Below is a small trained network, with its code and all its weights. Each question gives an input and a class and asks what happens when units are switched off, that is, made to give their printed mean instead of their output.

import numpy as np


def w(rows, s, z=0):
    codes = np.array(rows[::2]) - 128.0
    scale = np.full(codes.shape[1], s)
    scale[-1] = z or s
    return codes * scale


def norm(h):
    return h / np.sqrt((h * h).mean(-1, keepdims=True) + 1e-5)


def f(y):
    return np.maximum(y, 0)


def log_softmax(a):
    a = a - a.max(-1, keepdims=True)
    return a - np.log(np.exp(a).sum(-1, keepdims=True))


def net(x, mask):
    res = np.array(x, float).reshape(1, 8) / 4 @ E
    u = 0
    for l in range(3):
        y = f(norm(res) @ A[l][:, :-1].T + A[l][:, -1])
        res = res + np.where(mask[u : u + 13], y, B[l][:, -1]) @ B[l][:, :-1]
        u += 13
    return log_softmax(norm(res)[-1] @ U[:, :-1].T + U[:, -1])


A, B = {}, {}
E = w([
[97,137,255,253,54],'x0',
[126,126,131,127,131],'x1',
[130,130,131,127,128],'x2',
[19,143,114,115,141],'x3',
[125,123,130,127,130],'x4',
[150,230,193,80,138],'x5',
[122,121,129,128,131],'x6',
[106,16,189,42,75],'x7',
],0.0067)
A[0] = w([
[126,101,119,93,146,114],'0.n1',
[204,114,177,82,101,101],'0.n2',
[153,197,123,163,179,229],'0.n3',
[72,162,108,139,98,193],'0.n4',
[35,108,69,156,115,107],'0.n5',
[112,100,156,136,78,74],'0.n6',
[135,134,108,100,137,2],'0.n7',
[98,76,211,96,126,84],'0.n8',
[180,96,66,151,56,154],'0.n9',
[141,118,75,96,133,175],'0.n10',
[59,117,120,119,119,145],'0.n11',
[185,127,104,169,148,82],'0.n12',
[148,127,94,119,251,45],'0.n13',
],0.011,0.0039)
B[0] = w([
[68,100,93,206,52,173],'0.n1',
[141,117,112,81,199,192],'0.n2',
[130,75,162,33,164,253],'0.n3',
[158,93,131,84,234,195],'0.n4',
[172,140,207,105,183,204],'0.n5',
[161,75,56,138,80,173],'0.n6',
[159,137,59,210,31,136],'0.n7',
[170,211,176,55,105,204],'0.n8',
[149,149,207,64,164,196],'0.n9',
[85,27,141,165,64,211],'0.n10',
[149,45,193,106,178,187],'0.n11',
[65,148,134,98,254,171],'0.n12',
[31,99,62,177,30,200],'0.n13',
],0.0055,0.006)
A[1] = w([
[104,169,100,177,177,36],'1.n1',
[97,156,154,203,86,53],'1.n2',
[77,83,94,103,177,251],'1.n3',
[227,83,118,144,126,192],'1.n4',
[126,209,80,248,182,99],'1.n5',
[81,120,206,185,150,61],'1.n6',
[116,60,100,177,115,150],'1.n7',
[161,150,175,109,129,61],'1.n8',
[79,135,147,107,129,80],'1.n9',
[97,165,101,178,104,239],'1.n10',
[113,142,153,146,108,37],'1.n11',
[152,185,80,71,119,66],'1.n12',
[124,27,116,204,142,183],'1.n13',
],0.012,0.0026)
B[1] = w([
[172,149,88,61,151,147],'1.n1',
[121,130,99,187,25,145],'1.n2',
[177,200,163,192,147,255],'1.n3',
[2,136,173,137,202,185],'1.n4',
[220,134,112,57,91,158],'1.n5',
[88,101,111,165,107,190],'1.n6',
[88,160,143,110,111,179],'1.n7',
[67,128,95,169,140,172],'1.n8',
[168,87,146,134,223,156],'1.n9',
[195,175,110,150,74,137],'1.n10',
[142,114,143,209,114,136],'1.n11',
[59,159,149,144,64,160],'1.n12',
[96,192,176,53,122,215],'1.n13',
],0.0085,0.0084)
A[2] = w([
[92,156,156,111,146,21],'2.n1',
[93,160,84,53,57,123],'2.n2',
[110,141,35,132,186,217],'2.n3',
[197,76,133,82,175,171],'2.n4',
[76,129,40,169,38,173],'2.n5',
[78,95,186,75,6,65],'2.n6',
[89,69,36,77,136,183],'2.n7',
[41,131,175,118,161,149],'2.n8',
[61,105,58,72,180,28],'2.n9',
[162,145,112,173,188,219],'2.n10',
[76,76,147,115,122,75],'2.n11',
[214,85,144,88,107,43],'2.n12',
[133,106,50,91,144,7],'2.n13',
],0.011,0.0019)
B[2] = w([
[98,128,135,186,164,184],'2.n1',
[88,179,141,191,146,163],'2.n2',
[177,44,127,100,75,162],'2.n3',
[170,116,97,166,130,157],'2.n4',
[98,80,61,148,168,145],'2.n5',
[153,167,3,96,135,206],'2.n6',
[137,179,180,162,46,146],'2.n7',
[138,110,107,198,158,245],'2.n8',
[112,46,187,160,72,163],'2.n9',
[155,38,108,85,121,165],'2.n10',
[205,183,106,104,133,170],'2.n11',
[169,123,64,150,155,136],'2.n12',
[157,134,113,143,22,134],'2.n13',
],0.0078,0.011)
U = w([
[104,119,122,191,7,156],'0',
[127,126,111,138,163,217],'1',
[123,124,123,128,152,250],'2',
[185,136,105,20,130,48],'3',
[108,83,194,123,175,3],'4',
[113,124,113,147,167,50],'5',
[74,157,187,91,140,124],'6',
],0.015,0.0044)

Each question gives the input, the list of numbers given to net, and the class t.
The units are the neurons (one row each of A and B). Each row of codes is followed by its name. A weight is (code - 128) times the scale printed after its matrix; where a second scale follows, it is the last column's (A, B and U).
mask holds one flag per neuron, layer by layer. A switched-off neuron (its flag False) gives its mean, the last column of its row in B, instead of its output. The means were averaged over made-up inputs and are rounded, as every weight is.
A unit's drop is (log p(t) with every unit on - log p(t) with that unit switched off) / (log p(t) with every unit on - log p(t) with every unit switched off).
The circuit of an input: a set's keep is (log p(t) with only the set's units on - log p(t) with every unit switched off) / (log p(t) with every unit on - log p(t) with every unit switched off). Starting from the 12 units with the biggest drops (on a tie, the unit counted first), units are removed one at a time, each time the one whose removal leaves the highest keep (on an exact tie, the one counted first), for as long as the keep stays at least 0.8.
units of the circuit, in order: the units of the circuit, biggest drop first
unit that matters most: the unit with the biggest drop
k most important neurons: the k neurons with the biggest drops, biggest first
top k neurons in layer l: the k neurons of layer l with the biggest drops, biggest first
input [-4,6,-1,2,6,-5,6,-8], class 3: unit that matters most : 1.n3
input [-3,2,-8,0,-3,-5,2,7], class 3: units of the circuit, in order : [2.n6, 2.n11]
input [2,-4,0,-8,-1,1,-6,8], class 3: 2 most important neurons : [1.n3, 0.n8]
input [-7,-6,7,-6,-3,8,-3,-7], class 6: units of the circuit, in order : [1.n12, 2.n6, 2.n8]
input [-7,7,-5,-6,-5,8,6,2], class 6: top 3 neurons in layer 2 : [2.n2, 2.n4, 2.n10]
input [-8,2,-2,-7,-6,5,-1,-8], class 0: top 3 neurons in layer 1 : [1.n12, 1.n13, 1.n9]
input [-4,-1,-4,8,1,-7,7,1], class 4: units of the circuit, in order : [0.n5, 2.n9]
input [2,-6,1,8,-7,1,-6,-4], class 4: 2 most important neurons : [2.n6, 0.n3]
input [-4,2,-5,-6,-5,0,5,-2], class 4: units of the circuit, in order : [2.n6, 1.n4]
input [-2,1,-1,-2,-6,8,-7,-8], class 3: 2 most important neurons : [1.n5, 1.n4]
input [1,3,6,-6,-6,7,0,-8], class 3: units of the circuit, in order : [1.n5, 1.n3]
input [5,-1,-8,3,-6,-4,3,3], class 1: top 4 neurons in layer 2 : [2.n6, 2.n8, 2.n11, 2.n9]
input [-5,-7,3,-1,-7,4,-6,3], class 1: 3 most important neurons : [1.n12, 1.n3, 0.n3]
input [3,2,7,3,-7,-3,3,-8], class 3: units of the circuit, in order : [1.n5]
input [5,2,0,4,-1,-5,3,-8], class 3: units of the circuit, in order : [1.n5, 1.n1]
input [-8,0,1,8,-5,5,-4,8], class 0: top 3 neurons in layer 0 : [0.n1, 0.n3, 0.n9]
input [3,2,-1,8,-1,-3,-4,-6], class 4: units of the circuit, in order : [2.n6, 0.n5, 0.n4]
input [-6,-2,-1,8,2,4,1,2], class 4: 3 most important neurons : [1.n3, 2.n6, 2.n9]
input [-4,1,-5,-5,-4,-4,3,-8], class 3: 2 most important neurons : [0.n12, 1.n3]
input [-6,0,-6,-5,3,-5,2,4], class 0: units of the circuit, in order : [2.n7]
input [-6,0,-6,-2,1,-3,-2,-6], class 0: 2 most important neurons : [0.n13, 2.n3]
input [-4,1,4,3,-3,1,6,-8], class 3: 2 most important neurons : [1.n3, 2.n8]
input [-2,3,-5,-4,-5,2,8,6], class 5: top 2 neurons in layer 2 : [2.n8, 2.n3]
input [4,6,3,8,2,7,-1,8], class 3: 4 most important neurons : [0.n8, 2.n6, 1.n3, 1.n4]
input [0,-4,-1,-2,-1,0,7,4], class 5: top 2 neurons in layer 2 : [2.n8, 2.n6]
input [-4,-5,-6,-7,5,5,-5,1], class 4: top 2 neurons in layer 0 : [0.n2, 0.n8]
input [0,-6,3,6,-2,1,-2,-7], class 3: units of the circuit, in order : [1.n5]
